Here is a tiny trained network, its code and every weight. The questions are about switching its units off for an input and a class, where a switched-off unit gives its printed mean instead of its output.

import numpy as np


def w(rows, s, z=0):
    codes = np.array(rows[::2]) - 128.0
    scale = np.full(codes.shape[1], s)
    scale[-1] = z or s
    return codes * scale


def f(y):
    return np.maximum(y, 0)


def log_softmax(a):
    a = a - a.max(-1, keepdims=True)
    return a - np.log(np.exp(a).sum(-1, keepdims=True))


def net(x, mask):
    res = np.array(x, float).reshape(1, 4) / 4 @ E
    y = f(res @ A[0][:, :-1].T + A[0][:, -1])
    res = res + np.where(mask, y, B[0][:, -1]) @ B[0][:, :-1]
    return log_softmax(res[-1] @ U[:, :-1].T + U[:, -1])


A, B = {}, {}
E = w([
[208,130,124],'x0',
[222,180,3],'x1',
[230,233,174],'x2',
[125,208,102],'x3',
],0.0075)
A[0] = w([
[115,148,248,253],'neuron 0',
[190,191,60,196],'neuron 1',
[69,50,175,240],'neuron 2',
[94,128,93,137],'neuron 3',
[88,73,111,183],'neuron 4',
[150,111,135,108],'neuron 5',
],0.012,0.0046)
B[0] = w([
[111,57,246,240],'neuron 0',
[138,30,126,237],'neuron 1',
[103,157,214,255],'neuron 2',
[87,136,108,158],'neuron 3',
[80,154,169,202],'neuron 4',
[144,114,58,136],'neuron 5',
],0.011,0.01)
U = w([
[55,235,87,114],'0',
[172,25,6,160],'1',
[157,176,71,2],'2',
[109,90,168,197],'3',
],0.011,0.0065)

Each question gives the input, the list of numbers given to net, and the class t.
The units are the neurons (one row each of A and B). Each row of codes is followed by its name. A weight is (code - 128) times the scale printed after its matrix; where a second scale follows, it is the last column's (A, B and U).
mask holds one flag per neuron, in row order. A switched-off neuron (its flag False) gives its mean, the last column of its row in B, instead of its output. The means were averaged over made-up inputs and are rounded, as every weight is.
A unit's drop is (log p(t) with every unit on - log p(t) with that unit switched off) / (log p(t) with every unit on - log p(t) with every unit switched off).
The circuit of an input: a set's keep is (log p(t) with only the set's units on - log p(t) with every unit switched off) / (log p(t) with every unit on - log p(t) with every unit switched off). Starting from all 6 units, units are removed one at a time, each time the one whose removal leaves the highest keep (on an exact tie, the one counted first), for as long as the keep stays at least 0.8.
units of the circuit, in order: the units of the circuit, biggest drop first
top k neurons: the k neurons with the biggest drops, biggest first
drop when u is switched off: that unit's drop, to one decimal
input [-5,7,-4,1], class 1: units of the circuit, in order -> [neuron 2]
input [7,1,7,0], class 1: top 3 neurons -> [neuron 2; neuron 1; neuron 4]
input [-4,-1,-7,7], class 0: top 2 neurons -> [neuron 0; neuron 1]
input [0,1,3,6], class 1: units of the circuit, in order -> [neuron 2; neuron 1; neuron 0]
input [0,4,4,5], class 1: units of the circuit, in order -> [neuron 1; neuron 2]
input [-4,3,-8,0], class 0: units of the circuit, in order -> [neuron 0; neuron 1]
input [-5,-2,-5,7], class 0: units of the circuit, in order -> [neuron 1; neuron 0]
input [-4,4,8,8], class 1: units of the circuit, in order -> [neuron 1; neuron 2]
input [4,1,8,4], class 1: units of the circuit, in order -> [neuron 2; neuron 1]
input [-3,3,-6,8], class 0: top 2 neurons -> [neuron 0; neuron 3]
input [-5,8,5,5], class 1: drop when neuron 1 is switched off -> 0.2
input [4,7,-1,7], class 1: drop when neuron 1 is switched off -> 0.1
input [1,1,-8,6], class 0: drop when neuron 1 is switched off -> 0.2
